How the states are linked:
*: x687->x197, x764->x643, x363->x466, x197->x368, x114->x327, x597->x677, x627->x862, x969->x794, x837->x218, x140->x422, x422->x698, x830->x687, x222->x606, x938->x837, x778->x584, x702->x470, x32->x197, x471->x836, x652->x57, x238->x24, x391->x682, x65->x429, x56->x360, x331->x703, x1->x57, x947->x521, x549->x62, x483->x369, x769->x391, x584->x286, x142->x382, x884->x555, x308->x18, x318->x531, x382->x440, x862->x557, x116->x521, x557->x483, x440->x485, x682->x264, x470->x457, x900->x218, x437->x888, x555->x964, x994->x471, x786->x702, x429->x300, x466->x834, x24->x145, x653->x994, x160->x116, x531->x32, x286->x786, x145->x653, x57->x916, x614->x140, x888->x227, x932->x428, x93->x593, x218->x769, x18->x318, x503->x969, x280->x32, x369->x483, x236->x653, x264->x800, x360->x93, x521->x900, x53->x140, x235->x308, x170->x331, x26->x363, x716->x261, x254->x661, x593->x503, x698->x626, x143->x800, x300->x627, x313->x834, x327->x614, x35->x142, x282->x716, x368->x236, x485->x778, x428->x687, x656->x65, x508->x143, x606->x282, x823->x932, x794->x116, x626->x35, x836->x656, x799->x160, x643->x32, x227->x532, x916->x1, x532->x380, x800->x549, x261->x947, x457->x327, x34->x56, x84->x938, x380->x170, x539->x836, x962->x539, x966->x778, x493->x627, x4->x254, x807->x280, x964->x391, x87->x437, x834->x962, x703->x235, x677->x170, x661->x363, x62->x597
!: x687->x236, x764->x57, x363->x470, x197->x653, x114->x962, x597->x555, x627->x483, x969->x799, x837->x888, x140->x626, x422->x391, x830->x1, x222->x716, x938->x764, x778->x786, x702->x661, x32->x830, x471->x93, x652->x862, x238->x428, x391->x966, x65->x114, x56->x643, x331->x799, x1->x18, x947->x218, x549->x53, x483->x145, x769->x331, x584->x702, x142->x114, x884->x391, x308->x531, x318->x794, x382->x778, x862->x369, x116->x84, x557->x24, x440->x584, x682->x222, x470->x614, x900->x677, x437->x532, x555->x661, x994->x656, x786->x254, x429->x702, x466->x457, x24->x932, x653->x836, x160->x837, x531->x116, x286->x4, x145->x862, x57->x34, x614->x836, x888->x493, x932->x197, x93->x493, x218->x170, x18->x969, x503->x862, x280->x643, x369->x823, x236->x471, x264->x606, x360->x280, x521->x769, x53->x964, x235->x318, x170->x235, x26->x457, x716->x521, x254->x702, x593->x627, x698->x142, x143->x661, x300->x142, x313->x614, x327->x422, x35->x539, x282->x947, x368->x698, x485->x286, x428->x368, x656->x300, x508->x549, x606->x261, x823->x227, x794->x318, x626->x382, x836->x834, x799->x938, x643->x236, x227->x652, x916->x56, x532->x218, x800->x597, x261->x900, x457->x140, x34->x84, x84->x87, x380->x280, x539->x286, x962->x363, x966->x282, x493->x557, x4->x508, x807->x521, x964->x264, x87->x227, x834->x140, x703->x18, x677->x703, x661->x800, x62->x702

In the rows, 49 means zero.

The rows follow the links: the fewer symbols apart two states are, the more alike their rows tend to be.

Each row is also shifted at random along 7 hidden directions that mean nothing.

Some states, each with a row of numbers:
x593: [55,48,49,49,53,57,41,58,43,50,42,60,51,50,45,52,49,50,50,53,53,51,47,46,45,52,50,55,55,43,52,57,45,53,58,50,49,49,44,49,52,47,46,47,56,49,43,39,47,48]
x716: [40,48,56,55,46,46,53,54,47,48,48,40,53,52,49,48,50,49,52,51,46,51,44,45,46,49,41,49,54,59,57,48,52,54,54,53,56,53,52,52,47,56,51,46,56,55,50,55,56,43]
x938: [33,38,62,63,45,45,60,44,55,41,37,48,45,45,48,38,38,49,52,45,38,60,55,54,41,44,47,55,45,65,52,45,66,46,49,42,41,55,53,43,37,58,41,42,42,49,56,57,45,47]
x800: [56,48,46,57,57,52,55,33,59,60,47,61,42,40,47,43,54,51,51,48,47,48,42,59,50,47,42,50,53,50,44,48,60,50,53,47,43,52,54,37,40,52,49,55,51,49,54,56,40,46]
x238: [44,43,50,52,44,43,60,46,50,47,39,52,41,37,52,38,48,57,46,42,45,54,48,53,44,53,46,52,40,57,48,51,64,42,47,45,43,52,52,45,40,54,47,49,40,44,55,53,48,56]
x26: [43,49,30,37,49,49,52,54,47,45,53,43,49,52,53,52,47,54,47,41,61,50,60,42,49,57,56,45,52,43,51,63,51,43,53,58,47,36,43,55,61,45,39,62,47,50,36,35,48,63]
x437: [73,52,56,64,54,59,45,50,52,52,48,58,47,49,43,53,43,43,46,56,45,55,48,55,47,46,49,52,45,40,47,44,43,49,51,43,55,52,50,50,39,55,54,44,50,52,47,47,46,41]
x236: [51,53,40,39,51,51,45,41,49,54,57,52,48,40,50,46,55,47,49,50,47,42,42,51,61,48,45,42,49,53,42,48,54,48,45,43,44,50,54,48,52,49,52,45,49,49,49,55,51,57]
x862: [56,44,53,44,48,49,42,51,42,46,51,48,63,43,55,59,42,54,47,50,52,49,57,43,47,51,54,57,48,45,53,61,42,47,54,49,52,43,44,51,49,52,44,50,53,46,49,50,49,59]
x557: [71,42,41,41,51,53,59,42,52,45,36,69,41,41,51,37,51,56,48,47,49,44,51,56,45,54,58,51,47,46,45,42,45,41,36,47,45,52,48,50,39,48,47,53,38,40,59,49,43,53]
x87: [58,45,50,55,48,52,49,53,49,46,49,42,54,48,52,53,38,49,47,49,52,59,58,46,43,47,51,51,48,48,54,58,53,45,55,47,51,45,50,52,46,54,41,49,48,49,43,46,47,56]
x428: [51,46,59,59,41,39,55,62,42,44,42,35,44,48,44,44,49,53,51,46,50,59,46,46,33,54,38,51,44,65,55,53,69,51,56,52,50,52,51,54,47,56,46,47,44,50,49,46,56,45]
x282: [49,51,36,37,49,50,51,52,48,48,53,43,53,54,55,46,53,50,48,48,54,44,47,42,53,51,51,42,58,49,55,51,43,48,48,56,55,47,51,56,54,47,51,54,55,51,45,49,52,55]
x786: [68,50,55,54,50,47,53,41,56,56,47,52,46,50,49,48,54,49,52,47,51,52,48,58,51,43,46,51,49,48,46,42,50,52,48,49,49,50,53,43,43,46,50,48,49,47,54,56,47,43]
x549: [66,48,39,51,51,47,51,58,44,47,47,41,42,59,43,47,54,54,54,49,65,54,49,47,29,53,51,46,53,50,57,54,51,51,52,60,52,45,49,55,53,42,42,63,44,44,46,32,48,45]
x466: [54,46,62,60,48,48,52,47,47,46,51,47,57,50,44,61,46,48,49,50,47,53,58,54,46,51,51,57,41,47,45,46,41,45,50,50,52,41,46,53,46,55,50,53,46,55,53,51,54,43]
x656: [48,49,57,50,50,52,44,49,45,49,51,53,54,51,45,58,52,48,52,58,51,49,48,55,49,49,50,51,48,49,44,37,39,52,41,46,51,51,49,54,50,47,51,44,46,48,56,53,57,41]
x114: [72,50,36,49,55,58,55,49,52,53,41,63,43,51,44,47,55,50,47,47,58,55,48,54,51,56,47,50,57,45,43,48,52,47,54,52,44,43,50,52,53,44,47,54,50,55,40,39,47,49]
x900: [57,45,30,41,53,53,55,34,58,49,53,50,54,40,60,47,46,52,43,49,50,49,49,49,58,49,49,45,58,53,48,49,54,44,45,47,45,50,58,48,47,50,50,53,54,49,51,59,45,61]
x932: [48,43,55,63,49,49,55,37,51,54,42,63,50,30,53,46,45,55,41,46,39,56,49,58,51,49,44,61,35,48,43,56,58,39,54,37,43,50,52,37,34,58,53,45,47,47,52,58,46,56]
x140: [43,51,51,53,50,50,57,42,56,53,47,57,46,44,46,49,51,48,48,45,44,47,50,55,57,52,46,50,48,47,42,45,53,48,51,48,45,47,46,45,47,54,51,52,47,55,48,54,48,48]
x57: [44,40,52,66,52,55,51,47,44,45,33,69,48,49,47,40,45,50,46,44,45,61,54,54,40,47,55,63,39,43,52,63,45,35,60,40,42,44,49,39,38,49,46,47,48,49,42,36,43,51]
x503: [51,37,63,51,45,43,52,46,45,41,42,44,62,44,52,55,40,54,51,48,47,53,58,48,40,49,50,62,49,60,52,51,52,49,51,48,45,48,49,49,45,54,42,48,47,46,60,58,50,52]
x830: [53,52,43,55,51,52,46,56,43,49,42,58,40,51,43,39,54,47,48,47,48,53,42,47,44,51,45,49,44,49,51,59,54,45,59,46,44,50,50,45,49,46,51,48,51,51,38,34,46,49]
x313: [56,50,54,55,51,51,54,46,51,50,49,54,49,48,43,55,50,47,49,50,47,49,51,55,51,53,47,52,47,48,42,42,47,48,50,50,49,45,46,52,49,54,51,52,46,57,50,50,52,43]
x32: [57,51,58,57,50,49,44,42,47,50,53,51,52,45,44,50,52,42,50,53,39,47,42,53,53,44,44,51,42,55,44,46,49,49,50,40,46,53,55,45,45,52,57,42,51,53,53,56,51,44]
x363: [29,54,46,31,45,41,55,51,54,46,59,33,41,52,48,47,52,47,57,45,51,35,51,46,55,52,51,34,55,55,46,36,55,56,35,59,50,48,43,57,60,49,44,55,39,51,54,55,51,49]
x799: [47,46,41,47,49,50,47,50,51,43,48,46,52,50,53,50,39,49,43,48,50,54,57,42,48,50,53,50,52,47,52,58,52,45,53,48,43,49,49,47,52,46,46,51,52,47,43,41,43,57]
x539: [77,47,48,57,50,51,56,53,50,51,38,54,44,55,42,49,55,50,51,46,59,61,50,56,44,53,44,53,53,52,46,45,55,49,55,54,47,44,52,52,50,45,45,52,47,54,45,42,51,43]
x143: [52,47,51,53,52,46,50,40,51,53,54,46,51,45,50,52,51,52,53,50,53,49,50,54,45,45,49,50,48,50,49,50,51,50,48,50,49,47,52,44,46,49,47,55,47,45,55,54,47,48]
x368: [52,49,40,43,48,46,56,40,53,51,47,54,41,38,52,38,54,53,46,45,45,46,44,54,56,51,46,45,45,56,43,46,61,43,43,44,42,51,54,46,47,50,51,49,42,47,52,55,49,57]
x280: [44,47,38,50,53,55,47,47,47,48,45,58,44,48,49,39,51,48,49,49,48,52,45,50,49,47,51,47,48,51,48,53,51,43,49,42,43,50,54,45,47,46,48,45,48,48,45,42,47,53]
x318: [58,52,40,37,51,48,44,41,53,47,56,47,54,47,52,54,46,46,44,48,46,41,50,43,59,49,51,47,54,48,45,52,49,50,49,49,41,50,50,45,56,44,55,52,56,49,49,51,42,56]
x532: [62,47,51,53,50,53,45,44,50,47,58,44,61,46,55,60,38,47,44,55,49,54,57,50,49,45,54,52,45,44,49,49,41,44,45,43,55,46,52,54,44,54,48,48,48,48,51,54,50,55]

From each start, follow one symbol. Which state do you reach?
Answers are names.
[65,52,50,42,48,48,39,55,38,47,60,37,58,49,47,61,53,48,52,57,55,46,46,46,47,51,47,46,48,53,47,47,44,52,46,50,54,45,51,61,57,48,50,47,49,50,50,50,60,50]
*
x994
[53,48,51,46,51,47,51,34,51,50,60,48,59,46,53,53,53,49,52,53,45,36,48,54,53,45,53,49,47,48,48,40,33,47,37,49,56,48,52,50,43,53,56,54,49,49,63,65,53,47]
*
x800
[33,35,48,54,51,54,54,40,45,44,32,74,49,41,53,40,46,57,47,50,48,56,55,60,42,49,61,62,41,46,47,49,41,34,40,38,41,48,50,43,39,47,43,46,39,39,57,46,48,53]
!
x493
[43,51,45,54,51,54,50,50,51,54,48,50,52,49,51,48,50,48,46,50,47,51,41,44,53,50,41,49,57,51,53,54,53,53,60,50,53,52,52,47,49,55,53,46,62,56,42,52,49,48]
!
x900
[26,44,47,44,51,50,50,38,52,52,47,53,50,37,53,40,48,49,54,44,42,48,45,51,58,42,44,49,55,62,46,54,67,49,54,40,38,51,55,38,48,54,41,41,53,51,49,62,44,59]
*
x93
[58,40,39,49,48,45,56,46,50,38,46,42,48,53,51,46,44,54,46,52,55,55,54,50,34,52,55,48,50,56,52,43,50,44,38,53,46,51,56,56,47,45,47,58,40,43,58,44,48,48]
*
x170
[49,45,61,56,44,42,55,48,50,49,48,40,57,51,53,51,50,51,51,46,48,53,49,49,47,46,43,54,50,57,55,49,50,51,55,52,55,48,54,50,44,53,50,48,54,53,53,61,55,46]
*
x778
[50,52,51,63,56,54,49,43,51,59,49,61,47,47,43,51,53,49,47,50,48,49,44,55,49,50,46,54,46,38,47,54,45,48,58,49,50,46,46,41,43,52,54,55,53,53,45,46,45,43]
!
x964
[57,44,44,47,52,55,53,34,57,45,47,62,47,45,53,41,43,46,47,48,40,46,56,56,54,43,60,48,44,45,44,43,41,37,38,40,43,50,52,45,39,49,49,48,42,47,55,53,41,54]
!
x87
[63,44,34,35,49,47,53,40,44,42,57,43,62,52,59,52,52,54,48,49,57,41,56,46,47,51,61,47,51,46,54,52,31,39,40,55,55,39,52,59,51,46,49,62,47,47,55,51,54,59]
!
x222
[41,55,49,48,47,51,38,65,44,55,56,36,57,43,54,57,40,52,45,46,53,55,50,33,52,53,40,50,54,44,57,77,66,55,74,51,53,45,43,47,57,57,42,47,64,50,29,44,46,65]
!
x227
[37,43,55,62,51,51,51,48,45,46,36,63,45,48,45,39,48,48,50,44,42,56,50,53,43,46,51,58,42,50,51,57,50,42,58,42,42,48,50,39,41,51,46,45,49,51,46,43,45,48]
*
x1
[38,50,51,39,47,48,43,52,46,52,53,48,56,38,56,54,46,54,47,48,48,43,50,43,55,52,49,51,48,47,49,58,51,51,52,47,49,48,44,47,51,53,46,46,52,45,48,56,48,61]
!
x862
[61,47,54,56,51,54,55,51,54,55,33,65,41,40,45,39,48,53,49,46,43,51,43,51,48,53,40,55,53,51,48,52,65,54,60,47,45,56,46,40,41,57,47,46,53,50,47,50,41,48]
!
x823
[37,54,62,52,45,43,48,52,46,48,58,38,55,56,48,55,53,46,52,53,44,39,47,48,48,47,49,47,45,49,53,39,34,54,42,55,63,51,46,55,47,54,58,49,50,53,58,58,58,36]
*
x682
